Here is a tiny trained network, its code and every weight. The questions are about switching its units off for an input and a class, where a switched-off unit gives its printed mean instead of its output.

import numpy as np


def w(rows, s, z=0):
    codes = np.array(rows[::2]) - 128.0
    scale = np.full(codes.shape[1], s)
    scale[-1] = z or s
    return codes * scale


def f(y):
    return np.maximum(y, 0)


def log_softmax(a):
    a = a - a.max(-1, keepdims=True)
    return a - np.log(np.exp(a).sum(-1, keepdims=True))


def net(x, mask):
    res = np.array(x, float).reshape(1, 3) / 4 @ E
    y = f(res @ A[0][:, :-1].T + A[0][:, -1])
    res = res + np.where(mask, y, B[0][:, -1]) @ B[0][:, :-1]
    return log_softmax(res[-1] @ U[:, :-1].T + U[:, -1])


A, B = {}, {}
E = w([
[115,189,77],'x0',
[161,209,240],'x1',
[197,77,10],'x2',
],0.013)
A[0] = w([
[223,187,87,206],'N0',
[194,41,129,107],'N1',
[144,221,220,81],'N2',
[142,27,202,97],'N3',
[8,69,188,12],'N4',
[157,53,206,76],'N5',
[117,104,177,116],'N6',
[172,131,44,143],'N7',
[63,77,35,170],'N8',
[144,117,159,252],'N9',
[28,115,168,104],'N10',
[105,140,205,82],'N11',
[5,122,170,149],'N12',
[125,98,192,215],'N13',
],0.014,0.0031)
B[0] = w([
[22,182,55,192],'N0',
[58,161,97,192],'N1',
[251,234,147,230],'N2',
[127,102,19,181],'N3',
[44,150,152,191],'N4',
[150,107,27,176],'N5',
[131,81,138,163],'N6',
[72,16,105,224],'N7',
[185,23,172,249],'N8',
[159,160,113,160],'N9',
[101,118,207,185],'N10',
[186,97,149,192],'N11',
[136,132,209,200],'N12',
[156,103,125,181],'N13',
],0.024,0.018)
U = w([
[166,125,37,157],'0',
[211,183,126,130],'1',
[88,112,121,3],'2',
[67,107,204,178],'3',
[143,84,148,41],'4',
[92,130,99,253],'5',
[147,247,90,157],'6',
[177,148,164,92],'7',
],0.013,0.0061)

Each question gives the input, the list of numbers given to net, and the class t.
The units are the neurons (one row each of A and B). Each row of codes is followed by its name. A weight is (code - 128) times the scale printed after its matrix; where a second scale follows, it is the last column's (A, B and U).
mask holds one flag per neuron, in row order. A switched-off neuron (its flag False) gives its mean, the last column of its row in B, instead of its output. The means were averaged over made-up inputs and are rounded, as every weight is.
A unit's drop is (log p(t) with every unit on - log p(t) with that unit switched off) / (log p(t) with every unit on - log p(t) with every unit switched off).
The circuit of an input: a set's keep is (log p(t) with only the set's units on - log p(t) with every unit switched off) / (log p(t) with every unit on - log p(t) with every unit switched off). Starting from the 12 units with the biggest drops (on a tie, the unit counted first), units are removed one at a time, each time the one whose removal leaves the highest keep (on an exact tie, the one counted first), for as long as the keep stays at least 0.8.
units of the circuit, in order: the units of the circuit, biggest drop first
top k neurons: the k neurons with the biggest drops, biggest first
drop of u: that unit's drop, to one decimal
input [-4,-1,-8], class 7: units of the circuit, in order -> [N2; N10]
input [-1,-7,8], class 4: top neuron -> [N8]
input [-4,6,7], class 5: top 4 neurons -> [N2; N0; N1; N8]
input [-2,-4,8], class 2: units of the circuit, in order -> [N2; N7]
input [7,6,6], class 5: top 2 neurons -> [N7; N2]
input [3,2,2], class 5: units of the circuit, in order -> [N2; N8]
input [2,-2,-8], class 7: top 2 neurons -> [N2; N7]
input [6,-1,2], class 5: units of the circuit, in order -> [N2; N0]
input [8,-1,-5], class 7: top 2 neurons -> [N0; N12]
input [-5,-5,6], class 2: top 3 neurons -> [N1; N2; N11]
input [-3,0,-8], class 7: units of the circuit, in order -> [N2; N10]
input [8,1,6], class 5: units of the circuit, in order -> [N0; N2]
input [1,1,-5], class 1: top 3 neurons -> [N2; N7; N8]
input [7,6,-5], class 1: units of the circuit, in order -> [N2]
input [3,6,0], class 6: top 2 neurons -> [N8; N0]
input [-7,-6,8], class 2: top 4 neurons -> [N1; N2; N7; N11]
input [-7,0,-2], class 0: top 2 neurons -> [N3; N5]
input [8,3,-3], class 1: drop of N2 -> 0.4
input [-6,4,-8], class 1: drop of N2 -> 0.5
input [8,-2,6], class 5: units of the circuit, in order -> [N2]
